Each row is followed by its class.
[-166,178,181,23,46,109,100,89,34,13,-72,-209,183,-207,211,-174,-143,182,-208,36,-127,-115,83,27,-43,-60,30,76,-58,-61,-338,-77,-263,26,46,50,-229,130] : D
[-31,22,24,4,-17,31,-52,104,17,22,86,122,-5,100,69,78,-115,-76,-84,-100,-148,-85,-188,-41,-95,42,92,11,46,-9,63,10,47,-103,27,-110,-1,20] : A
[-107,350,-147,-107,-22,-44,-125,-49,525,120,-96,58,181,24,-225,-777,73,-186,-324,805,176,314,378,-62,-221,-183,-344,1,-163,-356,-64,-113,-129,-11,-123,238,97,-48] : U
[-57,-90,-184,37,-289,-103,264,-3,-275,-12,-420,-354,77,-300,-295,-215,-5,-339,84,519,210,82,368,434,-40,-35,-261,57,-227,-38,-378,94,-192,11,-19,126,-59,-435] : R
[-9,-130,-56,-181,776,235,565,127,202,423,109,-324,124,121,173,-513,-211,375,-3,413,-20,276,430,-101,14,-160,-32,-177,-357,134,-174,-258,26,-92,92,456,-247,197] : A
[-19,32,56,43,-55,-17,-133,83,70,14,115,118,-5,-8,68,-31,-11,32,-87,-123,-85,-107,-220,-22,-8,25,65,-53,92,32,-35,-39,0,-26,-37,-154,72,71] : L
[-208,109,162,311,109,-147,-61,9,-231,-186,-13,-74,-17,-234,3,340,-37,-376,-35,270,15,-130,-17,342,-28,-65,182,406,-128,-160,52,44,70,103,76,190,-124,-44] : D
[-73,30,34,72,-177,-23,-53,78,74,74,115,91,18,-40,128,0,-53,197,-60,11,-75,-163,-106,18,3,26,33,-178,88,54,-43,29,-3,-37,-70,-107,45,87] : E
[-99,-15,51,5,89,117,147,74,-29,157,-78,-180,96,-125,-21,217,-92,166,-101,241,-264,-130,203,21,-12,91,-126,132,-83,55,-181,-113,9,-245,-131,-18,165,89] : F
[168,33,-41,61,-276,-28,-324,-61,-243,-174,-57,252,-220,335,102,58,-20,885,208,-808,305,-457,-408,42,-324,241,194,77,101,249,-144,27,-184,-179,-344,-406,-144,89] : A
[218,57,-120,-132,-526,169,-133,-251,258,90,-103,215,-190,100,-309,248,139,-240,-227,-172,-527,124,-47,-416,155,104,-30,-464,496,141,114,187,198,46,142,-195,305,-64] : S
[91,-53,173,139,364,-113,-130,183,252,271,310,67,152,-188,205,30,-65,-471,-171,267,-228,-112,-30,146,8,-323,-53,472,-53,-331,141,-280,59,-145,-167,-206,302,364] : N
[-294,40,-32,103,-229,-303,0,-25,133,42,348,257,-173,187,341,90,-56,692,-89,-131,-138,-333,-240,4,20,120,-100,-218,0,254,84,88,138,83,-160,-138,33,275] : B
[-40,79,183,137,278,-276,181,335,-204,-231,8,-174,73,-34,333,73,-27,226,196,-28,-249,-42,196,-31,54,-12,79,296,-326,42,-183,-158,103,58,8,-21,17,324] : Y
[-61,40,7,68,-40,-46,-109,97,105,-33,148,100,21,43,138,-70,-88,-34,-37,-20,-68,-67,-132,50,-56,-25,102,-113,53,-24,26,3,52,-87,-33,-70,3,87] : Y
[-70,-34,18,82,-286,-12,-129,-15,-74,-210,9,-68,-123,56,96,-185,183,541,220,-138,232,-54,148,39,79,130,118,-153,72,104,-90,74,-97,40,-115,-65,-53,0] : F
[-139,45,247,469,-21,-52,172,47,-396,-166,-150,-218,47,-259,234,437,161,-21,456,101,224,-124,248,188,50,159,123,285,-82,-84,267,198,-120,-184,-30,100,268,180] : T
[-36,-1,-37,12,-171,42,-83,66,102,8,90,84,25,90,39,-55,-94,98,-110,-36,-105,-105,-145,-54,-66,41,15,-191,40,67,-17,-1,0,-94,-19,-116,37,10] : L
[186,-53,-97,-64,102,40,21,-435,23,284,-67,74,-80,-38,-187,261,-75,36,-20,-232,-79,-152,-215,97,-124,-69,-326,236,132,-4,131,83,-35,-198,-100,-135,257,69] : L
[44,7,17,-49,132,175,-89,134,41,96,-127,-154,167,-185,28,-134,71,-291,-14,-9,119,224,7,-28,-130,152,-191,-12,41,-51,-127,14,-222,-239,-41,-104,220,5] : V
[172,82,-37,58,-142,-187,101,-116,-356,124,-150,105,-7,79,-12,-219,-78,622,277,-273,217,-283,-178,-31,-50,287,-187,123,-123,156,1,144,-196,202,-132,-194,-15,-74] : A
[48,-50,-134,73,-406,-105,43,-112,95,121,104,210,-129,239,-151,-65,357,425,-215,248,244,-166,-73,-77,-46,93,-302,-365,-149,220,139,81,29,64,-83,-79,273,-3] : T
[-10,-8,-11,8,-104,-32,-30,9,110,57,121,129,0,71,61,-8,-21,61,-63,-18,-64,-96,-138,-20,-19,12,-27,-99,66,25,71,47,32,-94,-65,-118,93,66] : F
[-43,-20,-4,41,-80,9,-44,35,90,77,126,90,-9,-13,34,21,-38,87,-38,-8,-45,-110,-79,19,26,13,53,-108,113,26,12,5,62,-64,-75,-63,53,64] : A
[-190,48,-329,-119,-138,-65,223,46,97,-15,56,-29,62,-316,94,220,63,-58,-11,525,-113,252,338,89,204,-199,154,-332,219,96,-225,-34,321,21,48,374,16,49] : D
[-33,-29,55,49,-44,28,-154,158,40,-1,118,126,0,108,89,39,-123,-117,-67,-125,-113,-85,-193,28,-87,42,110,-22,37,-6,79,-34,64,-127,-26,-157,19,31] : E
[318,219,-189,-8,-383,109,310,-381,-535,8,-315,-79,-20,280,102,101,69,656,413,-115,243,146,152,-256,49,263,-146,1,-170,212,155,57,-189,399,299,105,-28,-71] : B
[404,-117,105,-271,105,435,-276,-151,180,220,69,113,175,313,-195,-277,190,709,65,-522,404,282,-184,-499,61,271,-224,33,-111,162,297,-200,-148,170,-8,-234,134,53] : U
[188,-159,-43,-157,437,-221,224,23,72,342,51,71,-130,-141,154,405,-298,-282,116,-55,-322,-156,-173,108,-16,-310,91,384,158,-89,129,-67,169,-206,-153,34,42,103] : A
[33,237,-21,-120,-311,166,-173,-224,-192,-292,-415,-66,-80,-129,-336,-55,596,658,53,-295,313,119,320,-224,241,300,78,-212,106,167,-573,-187,-91,515,17,50,-135,-118] : V
[164,47,147,206,228,-125,248,-92,-43,-6,73,-164,129,101,4,-333,36,553,231,-107,182,-115,26,61,-26,104,-116,-78,-231,92,17,275,-49,-173,-71,-38,71,194] : S
[-58,-27,-15,49,-66,-27,-53,98,73,-5,175,90,-14,70,131,1,-78,86,3,-130,-21,-132,-161,28,-49,49,113,-191,130,59,54,87,66,-161,-55,-83,5,69] : V
[-19,-7,13,65,-69,-7,-87,54,54,35,112,85,-17,32,45,-7,17,171,-40,-107,3,-142,-135,2,-53,74,0,-127,28,47,16,45,4,-36,-66,-130,76,68] : V
[-108,201,-78,-65,338,205,-59,448,-53,-270,-137,-144,81,112,-202,-452,-211,9,74,-577,117,217,63,50,-437,191,-52,-220,-134,-39,-231,193,-74,-429,-88,-64,29,-56] : L
[-285,-90,-96,20,-351,-10,-80,150,425,116,506,113,70,-32,121,-231,-235,68,-54,177,-88,3,147,105,172,-80,-18,-298,315,-25,84,127,142,-292,-194,-28,112,151] : E
[-54,195,153,119,100,-286,20,-270,-356,-152,-249,56,-170,-50,-97,312,277,620,65,-132,80,-314,-98,31,5,145,-120,357,-284,79,43,24,19,461,-95,-45,7,8] : U
[196,1,41,125,-79,44,213,140,-370,1,-50,-32,30,85,49,92,-57,-155,143,-171,-18,43,-188,-9,15,89,33,76,-125,97,-18,-90,-126,49,285,-69,112,-52] : R
[-272,-124,-28,119,-144,-81,-89,-226,299,170,378,235,-135,-9,82,500,-19,-84,-341,182,-478,-245,-198,226,120,-191,-33,46,92,73,201,-6,360,64,-71,-148,197,203] : B
[-304,113,226,256,-618,-105,368,-100,-292,-199,-230,-141,-18,-197,185,329,170,-370,-47,530,8,-62,154,159,216,61,114,-178,56,-104,-79,115,-147,35,278,158,-134,-74] : F
[-359,27,-338,-126,-144,85,153,121,182,115,27,-48,19,5,-21,-106,-397,342,-211,175,-246,-17,209,47,-129,30,5,-578,161,161,-154,146,97,-257,27,253,-153,-218] : Y
[22,-470,-436,-51,-68,398,258,294,66,117,222,-199,-126,358,291,277,-116,-899,19,261,37,480,89,152,-284,24,291,-596,83,312,400,264,203,-829,178,179,28,-127] : Y
[-27,-58,-79,155,-319,63,8,175,-39,105,60,-75,58,-95,63,-177,-130,167,40,-62,239,-162,-80,213,-112,11,-30,-246,71,24,-157,-72,-268,-335,-131,-174,135,-63] : D
[-138,204,353,183,304,-20,346,-78,-7,-96,-96,-304,152,157,153,-34,-228,295,79,70,-172,-231,160,251,-277,-101,-289,466,-443,-116,119,239,-41,-328,-124,-8,78,376] : E
[70,-5,139,84,-93,186,-253,-32,107,-212,-30,-131,-23,130,-20,-193,230,79,-150,-136,31,61,22,-61,-78,-60,-41,-83,-158,7,-257,-210,-155,85,97,-223,-17,99] : N
[-148,147,-138,25,-168,-98,38,-142,287,198,228,278,-76,-24,44,79,-47,-233,-237,131,-114,-145,-212,224,-219,-200,-185,-35,129,-68,148,282,128,-165,-121,-33,176,240] : B
[43,-119,-62,2,140,-40,-340,-23,-62,-238,-42,129,-85,107,-36,466,-15,-354,-113,-480,-345,-57,-294,-77,-27,145,228,126,172,123,46,-28,222,-40,20,-220,1,-129] : A
[-88,10,70,93,-81,-29,-98,59,21,-1,148,142,5,25,77,83,-81,-87,-48,-15,-84,-114,-173,59,-16,4,52,8,10,-28,120,24,80,5,-10,-104,25,63] : E
[150,162,65,-48,267,40,328,-194,106,424,-94,-119,54,194,188,-222,-320,497,-162,160,-77,-196,49,-8,-173,-297,-287,235,-226,17,-161,-258,-256,-80,-108,-35,-150,215] : E
[313,-54,68,16,187,219,-179,182,-166,-71,-75,-95,187,173,160,-144,-61,-81,189,-577,55,135,-94,-200,-176,261,1,269,-42,56,-48,-101,-265,-315,-40,-315,156,144] : B
[-9,-2,45,104,-70,5,-124,120,5,-10,113,114,14,62,72,11,-55,39,-14,-111,-59,-98,-173,18,-27,69,110,-49,4,33,57,-21,45,-20,-19,-147,45,49] : F
[-84,31,-288,-220,-189,268,130,-4,206,-95,5,-159,-10,127,134,124,-221,-120,63,-190,-195,291,135,146,-155,-12,211,-384,388,134,-192,107,220,-663,60,160,-55,107] : T
[31,-195,53,-75,-402,-10,-179,75,-84,23,22,232,-113,-18,-32,113,-56,328,184,-667,-250,-142,-178,-225,266,228,57,-15,383,160,-164,-121,-73,-3,-39,-422,172,-48] : F
[-152,-56,-104,-62,-87,-7,-46,-49,-84,-267,-211,-112,-29,-202,-299,-5,279,-143,-28,215,181,62,230,23,8,38,-69,-215,-166,47,-197,197,103,352,90,272,-207,-222] : S
[90,169,-169,-30,-229,73,-146,-166,-355,-47,-375,145,116,-16,-124,383,-147,27,144,-292,-133,-140,-254,-117,-55,338,123,-34,100,112,31,9,80,215,149,-78,-70,-320] : Y
[-79,175,-97,-117,101,-207,-369,270,18,-241,-132,124,123,-26,133,-6,-253,-150,-187,-44,-464,93,80,-203,-11,-18,282,293,61,-126,-312,-320,61,203,35,-82,-258,-160] : S
[12,-8,7,45,-102,30,-148,19,137,29,121,55,11,71,95,23,-39,145,-75,-55,-96,-104,-112,-18,-20,65,44,-127,116,88,45,-19,50,-118,-92,-143,93,89] : N
[-38,-12,-9,34,-9,-50,-37,43,75,-6,128,93,-17,48,54,17,-61,-80,-48,-27,-79,-75,-94,35,-13,-16,63,-116,80,2,92,54,120,-62,-3,-37,5,44] : N
[-105,10,-23,69,-110,-50,-124,66,96,-28,163,132,-28,51,89,-16,-48,129,-77,-42,-94,-91,-105,-12,7,52,91,-221,125,62,34,55,104,-33,-38,-71,-10,76] : R
[66,-158,-241,8,-299,50,-106,223,-53,-87,241,458,-215,365,158,204,-162,-338,129,-58,-161,6,-452,165,-145,-163,531,-231,-36,161,304,-62,406,235,224,-6,-92,-60] : N
[199,-381,-5,-25,140,-42,285,119,-148,58,-120,-258,30,-264,-269,-52,240,-784,474,301,459,269,301,206,155,-48,-85,-23,-60,-271,213,166,14,-260,25,230,234,-271] : S
[394,53,297,-86,367,102,335,-170,-355,-114,-508,-402,180,17,-375,-182,140,-65,267,-192,513,40,143,-74,-65,140,-93,379,-338,-91,-149,18,-232,-88,82,204,-328,-145] : U
[354,316,233,109,-69,-122,-268,-77,-192,-142,-177,117,91,187,82,-229,94,173,121,-309,26,-36,-186,-128,-211,160,-160,830,-270,-63,109,110,-301,257,-187,-501,145,196] : V
[-96,-7,65,78,-49,-22,-94,67,57,18,132,91,-19,42,124,23,-44,-7,-99,32,-89,-79,-147,60,-30,-6,44,-61,-16,0,51,-20,41,9,14,-84,9,51] : E
[-8,-26,-46,22,-121,69,-87,45,31,-25,90,59,11,137,58,-66,-61,161,18,-49,15,-31,-42,-27,-2,110,103,-214,50,88,33,-17,52,-26,17,-16,-40,-12] : N
[-75,0,-29,28,-59,-9,-84,106,133,4,196,124,13,125,154,28,-142,-98,-52,-29,-142,-69,-149,-2,-49,36,133,-132,111,11,91,34,109,-185,-23,-60,10,71] : S
[-10,49,29,37,-52,-2,-116,138,73,-32,104,81,47,77,101,-102,-64,-13,-28,-112,-14,-54,-130,15,-95,31,70,-33,29,-19,35,8,-7,-137,-56,-124,35,63] : Y
[186,82,171,100,-294,-22,-218,53,-63,-67,-80,-82,160,64,114,-425,79,-10,21,319,396,-22,-86,-30,-65,130,-94,182,-277,-179,-205,-179,-492,186,-22,-117,-136,-131] : V
[-21,14,35,26,-115,-6,-34,51,3,-15,56,80,7,31,37,45,-38,58,-21,-46,-57,-71,-96,-25,21,42,56,-70,47,51,-4,-19,42,13,21,-78,-3,17] : N
[-231,2,83,108,-86,-8,314,-240,-64,208,38,-134,26,-18,-371,-93,-11,266,-63,682,325,-161,261,85,22,-18,-560,-201,-304,-147,306,315,16,43,68,238,10,-197] : Y
[7,196,20,266,30,-175,-226,665,-314,-341,-74,-150,-1,-223,144,-424,-61,-289,-13,-143,102,-59,120,45,-248,-142,244,-80,21,-114,-446,38,-210,-41,41,-137,-183,-33] : L
[-65,-22,17,75,-104,-21,-67,60,58,5,155,91,-2,42,77,-17,-51,25,-25,-39,-37,-98,-134,28,-3,45,66,-105,50,17,85,52,44,-82,-32,-92,39,50] : L
[305,63,-184,-165,-4,45,248,-366,195,218,-236,-172,0,-270,-184,-226,156,241,94,194,-110,149,426,-161,273,-194,-67,-317,228,68,-437,-48,45,272,81,328,-55,112] : A
[-102,185,-197,97,58,-57,-173,404,-144,-143,232,233,117,548,89,-578,-622,249,312,-329,-21,-165,-99,-184,-267,372,20,-424,-240,-165,167,64,66,-134,-57,-182,-147,-114] : S
[51,43,25,45,-76,45,-104,38,71,1,80,71,21,114,75,-24,-92,3,-30,-105,-93,-60,-137,-14,-57,27,45,-37,47,31,56,-36,26,-58,-10,-126,58,79] : N
[-45,-34,5,58,-65,34,-55,65,57,11,149,105,-18,99,86,56,-59,-11,-53,-97,-101,-87,-147,-18,-9,33,105,-143,74,68,88,22,84,-87,6,-82,28,62] : U
[-51,-2,26,28,-38,-22,-134,80,134,65,179,151,11,59,147,-31,-89,97,-87,-88,-72,-126,-201,7,-46,11,63,-78,84,20,82,-7,19,-86,-76,-125,35,88] : Y
[-31,1,22,65,-35,-3,-32,23,95,32,104,62,10,59,115,32,-97,83,-27,-60,-45,-118,-89,72,-35,0,64,-69,88,40,52,38,29,-137,-82,-67,20,90] : N
[-16,121,-12,-206,495,93,-20,329,77,203,4,197,79,207,-41,57,-159,-260,-30,-116,56,114,-175,66,-374,26,-125,519,-248,-157,41,-203,35,-411,-255,-171,178,52] : F
[-39,8,90,77,-106,-32,-64,79,6,-17,129,102,37,29,59,60,-66,-28,7,-87,-42,-106,-186,48,15,77,59,-16,63,-21,80,30,54,-89,-21,-119,45,73] : R
[-6,-36,39,0,-25,38,-49,122,67,63,117,78,40,51,80,-27,-113,-84,-48,-86,-97,-62,-161,-24,-53,33,41,-16,56,-11,44,-1,19,-131,-10,-131,33,50] : A
